Below are the code and all the weights of a small trained network. Each question names an input and a class and asks about switching units off, where a switched-off unit gives its printed mean instead of its output.

import numpy as np


def w(rows, s, z=0):
    codes = np.array(rows[::2]) - 128.0
    scale = np.full(codes.shape[1], s)
    scale[-1] = z or s
    return codes * scale


def norm(h):
    return h / np.sqrt((h * h).mean(-1, keepdims=True) + 1e-5)


def f(y):
    return np.maximum(y, 0)


def log_softmax(a):
    a = a - a.max(-1, keepdims=True)
    return a - np.log(np.exp(a).sum(-1, keepdims=True))


def net(x, mask):
    res = np.array(x, float).reshape(1, 4) / 4 @ E
    u = 0
    for l in range(2):
        y = f(norm(res) @ A[l][:, :-1].T + A[l][:, -1])
        res = res + np.where(mask[u : u + 4], y, B[l][:, -1]) @ B[l][:, :-1]
        u += 4
    return log_softmax(norm(res)[-1] @ U[:, :-1].T + U[:, -1])


A, B = {}, {}
E = w([
[164,117,143,132,120,129,100,137,140],'x0',
[180,170,83,193,142,88,138,77,163],'x1',
[61,133,198,196,208,93,4,34,58],'x2',
[78,196,81,124,86,233,58,66,146],'x3',
],0.004)
A[0] = w([
[23,1,190,31,195,174,98,160,13,90],'L0N0',
[104,54,211,174,233,62,52,86,18,118],'L0N1',
[51,21,241,54,68,166,90,243,64,5],'L0N2',
[231,103,68,200,230,14,139,120,125,244],'L0N3',
],0.0038,0.003)
B[0] = w([
[2,119,118,161,65,139,146,139,162,229],'L0N0',
[169,118,117,101,172,139,95,194,118,255],'L0N1',
[124,179,30,102,15,96,191,71,217,206],'L0N2',
[113,108,148,123,73,124,184,90,124,232],'L0N3',
],0.0077,0.0057)
A[1] = w([
[15,210,51,124,77,244,100,122,163,65],'L1N0',
[231,130,52,143,120,185,220,242,185,22],'L1N1',
[115,65,82,132,176,121,186,244,117,240],'L1N2',
[229,122,84,255,170,79,173,95,180,8],'L1N3',
],0.0045,0.0015)
B[1] = w([
[216,124,166,129,143,77,147,78,81,254],'L1N0',
[76,112,192,111,164,171,1,199,78,201],'L1N1',
[167,78,205,75,210,207,149,143,67,187],'L1N2',
[32,186,78,191,95,116,161,110,228,156],'L1N3',
],0.0066,0.0067)
U = w([
[118,106,188,130,239,173,40,244,72,177],'0',
[44,186,34,147,40,67,230,68,255,6],'1',
[174,78,209,101,151,129,166,99,69,128],'2',
],0.0052,0.0024)

Each question gives the input, the list of numbers given to net, and the class t.
The units are the neurons (one row each of A and B). Each row of codes is followed by its name. A weight is (code - 128) times the scale printed after its matrix; where a second scale follows, it is the last column's (A, B and U).
mask holds one flag per neuron, layer by layer. A switched-off neuron (its flag False) gives its mean, the last column of its row in B, instead of its output. The means were averaged over made-up inputs and are rounded, as every weight is.
A unit's drop is (log p(t) with every unit on - log p(t) with that unit switched off) / (log p(t) with every unit on - log p(t) with every unit switched off).
The circuit of an input: a set's keep is (log p(t) with only the set's units on - log p(t) with every unit switched off) / (log p(t) with every unit on - log p(t) with every unit switched off). Starting from all 8 units, units are removed one at a time, each time the one whose removal leaves the highest keep (on an exact tie, the one counted first), for as long as the keep stays at least 0.8.
circuit, biggest first: the units of the circuit, biggest drop first
most important unit: the unit with the biggest drop
top k neurons: the k neurons with the biggest drops, biggest first
k most important neurons of layer l: the k neurons of layer l with the biggest drops, biggest first
input [7,2,-5,2], class 0: most important unit : L1N1
input [1,6,4,-4], class 1: top 4 neurons : [L1N3, L0N3, L1N1, L1N0]
input [3,-6,3,5], class 1: top 2 neurons : [L0N0, L0N2]
input [-1,-6,-4,-1], class 1: 3 most important neurons of layer 0 : [L0N2, L0N1, L0N0]
input [-2,5,-4,8], class 2: 2 most important neurons of layer 0 : [L0N2, L0N1]
input [4,-3,-8,8], class 0: circuit, biggest first : [L1N1, L0N2]
input [8,3,1,7], class 2: top 3 neurons : [L0N2, L1N0, L0N1]
input [0,-2,-2,8], class 2: 3 most important neurons of layer 0 : [L0N1, L0N2, L0N0]
input [1,-8,4,5], class 1: circuit, biggest first : [L0N2, L1N1]
input [0,0,0,7], class 2: top 2 neurons : [L1N0, L0N2]
input [-3,0,-3,6], class 2: top 3 neurons : [L0N1, L1N0, L0N2]
input [0,-2,-2,6], class 2: 2 most important neurons of layer 1 : [L1N0, L1N1]
input [5,-7,1,-4], class 1: top 2 neurons : [L0N2, L0N0]
input [8,-7,5,0], class 1: circuit, biggest first : [L0N2]
input [0,-3,-4,0], class 0: 2 most important neurons of layer 0 : [L0N3, L0N0]
input [5,-2,-7,-2], class 0: 2 most important neurons of layer 1 : [L1N1, L1N0]
input [-5,6,-7,-3], class 0: 2 most important neurons of layer 0 : [L0N2, L0N0]
input [-5,-5,-7,-6], class 0: top 3 neurons : [L1N1, L1N0, L0N3]
input [-2,-6,-3,-3], class 1: 2 most important neurons of layer 0 : [L0N2, L0N1]
input [-2,7,5,-2], class 1: most important unit : L1N3
input [8,1,-7,-3], class 0: 2 most important neurons of layer 1 : [L1N1, L1N0]
input [-2,-4,-3,8], class 2: top 4 neurons : [L1N0, L0N1, L0N2, L0N0]
input [-6,4,-6,0], class 0: top 3 neurons : [L1N1, L0N2, L0N0]
input [8,-1,-1,7], class 2: top 2 neurons : [L0N1, L1N0]
input [7,2,-2,2], class 0: top 3 neurons : [L1N1, L0N2, L0N0]
input [1,2,1,6], class 2: 3 most important neurons of layer 1 : [L1N0, L1N1, L1N3]
input [-5,-7,-1,6], class 1: 2 most important neurons of layer 1 : [L1N2, L1N1]
